Read these off the row that follows.
1) Report the third-last entry.
2) Report the second entry from the right.
3) Report the entry just left of -0.48.
4) Report the 1st entry.
5) Report the entry just right of the smallest entry.
6) Report the 2nd largest entry.
[ 5.73  4.92  4.04 -0.48 -4.17  3.43 -3.59 -5.13  2.93]
1) -3.59
2) -5.13
3) 4.04
4) 5.73
5) 2.93
6) 4.92

Read these off the grid that follows.
1) The smallest entry in the first row?
2) The bottom-left entry?
3) The third entry on the main diagonal?
4) The entry directly above the largest entry?
5) The top entry of the column that holds the largest entry?
6) The entry directly above -0.130?
7) The second entry on the main diagonal?
8) The first entry in reading order?
[[-0.027  0.075  0.053 -0.102 -0.116 -0.087  0.072 -0.148]
 [-0.023  0.143 -0.131 -0.165  0.009 -0.070 -0.134 -0.074]
 [ 0.008 -0.012  0.032 -0.071 -0.059 -0.085  0.032 -0.099]
 [-0.010  0.189 -0.102 -0.175  0.031 -0.082 -0.130 -0.101]
 [ 0.079  0.047 -0.038 -0.076  0.045 -0.100 -0.129 -0.082]
 [ 0.094  0.013 -0.018 -0.067  0.055 -0.100 -0.111 -0.068]
 [-0.270  0.087 -0.003 -0.122 -0.164 -0.019  0.008 -0.142]
 [ 0.062 -0.017  0.154  0.018 -0.104 -0.121  0.123 -0.142]
 [-0.014 -0.021  0.112 -0.089 -0.084 -0.083  0.268 -0.113]
 [-0.088  0.007  0.111  0.028 -0.169 -0.082  0.072 -0.153]
 [-0.019  0.140 -0.125 -0.140 -0.005 -0.073 -0.139 -0.080]]
1) -0.148
2) -0.019
3) 0.032
4) 0.123
5) 0.072
6) 0.032
7) 0.143
8) -0.027

Read these off the table that follows. Rows and columns are numbered from 1.
1) Give the entry in row 1 and column 3.
2) Give the entry just left of 234.
3) Give the largest entry.
4) Give the entry at row 1, column 1.
5) Give the entry just right of the largest entry.
6) Give the entry just left of the largest entry.
7) Give the entry in row 2 and column 1.
[[204 136  51  22]
 [200  85  98   6]
 [ 69 234  74 224]
 [ 65  85 248 217]]
1) 51
2) 69
3) 248
4) 204
5) 217
6) 85
7) 200

a =
array([[  -9, -111,  -45,   88, -306, -329,  198, -143, -415],
       [ -84,   72,  134,  103,  -15, -140,  -18, -123, -424],
       [  34,  542,   14,  -85,  207,  140, -100,  106,  166],
       [ 150,  221,  366,  171,  492,   65, -173,  -81, -388],
       [-552, -205,   56,   84, -163,  256, -360,   81,  454],
       [ 145,  -40, -181,  -91, -246, -218,  226,   21, -160],
       [ -73,  146,  -57,  -73, -118,  -20,    5,   47, -122],
       [ 173,  266, -236, -269,  215,  122,  145,  294,  193]])
Counting starts at 1.
The bottom-left entry? 173
The top-right entry? -415
The bottom-right entry? 193
The entry at row 1, column 3 -> -45
The entry in the top-left corner: -9
The entry directly below the largest entry -> 221
The entry in row 2 and column 1 is -84
The entry directly below -163? -246
The entry at row 1, column 2 is -111
The maximum? 542
The entry just right of -15 is -140
The entry just left of 5? -20
The entry just left of -91: -181
The entry at row 3, column 1? 34
The entry just right of the largest entry: 14
The bottom entry of the column that holds the largest entry? 266
The entry just left of -163? 84
The entry in row 2 and column 3: 134
The entry just left of -122? 47
The entry directly above the largest entry -> 72
The entry just left of -306 -> 88
The entry directly above the smallest entry: 150
The entry just left of 171 is 366
The entry directly above -160 -> 454
The entry just left of 256: -163
The entry just left of 84? 56
The entry just left of 56: -205

grid =
[-6.25 -5.64 -3.59  6.13 -5.34  6.60  4.50 -2.64  3.87 -2.24 -1.39 -3.18
 -6.52 -6.62  0.36  4.37]
The 2nd entry from the right? 0.36
The entry just left of 6.13 is -3.59
The third largest entry: 4.50
The entry just left of -3.59? -5.64
The 3rd entry from the right? -6.62
The fifth entry is -5.34
The 1st entry from the right -> 4.37
The third smallest entry: -6.25
The second smallest entry -> -6.52
The entry just left of -6.52? -3.18
The entry just right of 3.87 is -2.24

m = [[4, 6, 7, 4, 4, 6, 6, 2, 4, 5], [2, 4, 5, 4, 4, 5, 4, 4, 8, 3], [4, 5, 6, 1, 6, 4, 5, 6, 4, 6], [1, 3, 4, 5, 7, 5, 2, 5, 1, 4], [5, 7, 4, 6, 2, 4, 6, 3, 3, 5], [5, 5, 5, 5, 5, 5, 5, 5, 5, 5], [5, 5, 5, 5, 5, 5, 5, 5, 5, 5], [5, 5, 5, 5, 5, 5, 4, 5, 5, 5], [5, 5, 5, 5, 5, 5, 5, 5, 5, 5]]
The 2nd entry in reading order?
A: 6
The entry just left of the largest entry?
A: 4

Questions about the row below.
1) Find the entry at the centre.
2) Find the fifth entry.
3) Find the 2nd entry from the right.
4) Find the entry just left of the largest entry.
5) Find the second entry from the left.
[19, 37, 25, 42, 63, 65, 14, 81, 8, 26, 63]
1) 65
2) 63
3) 26
4) 14
5) 37
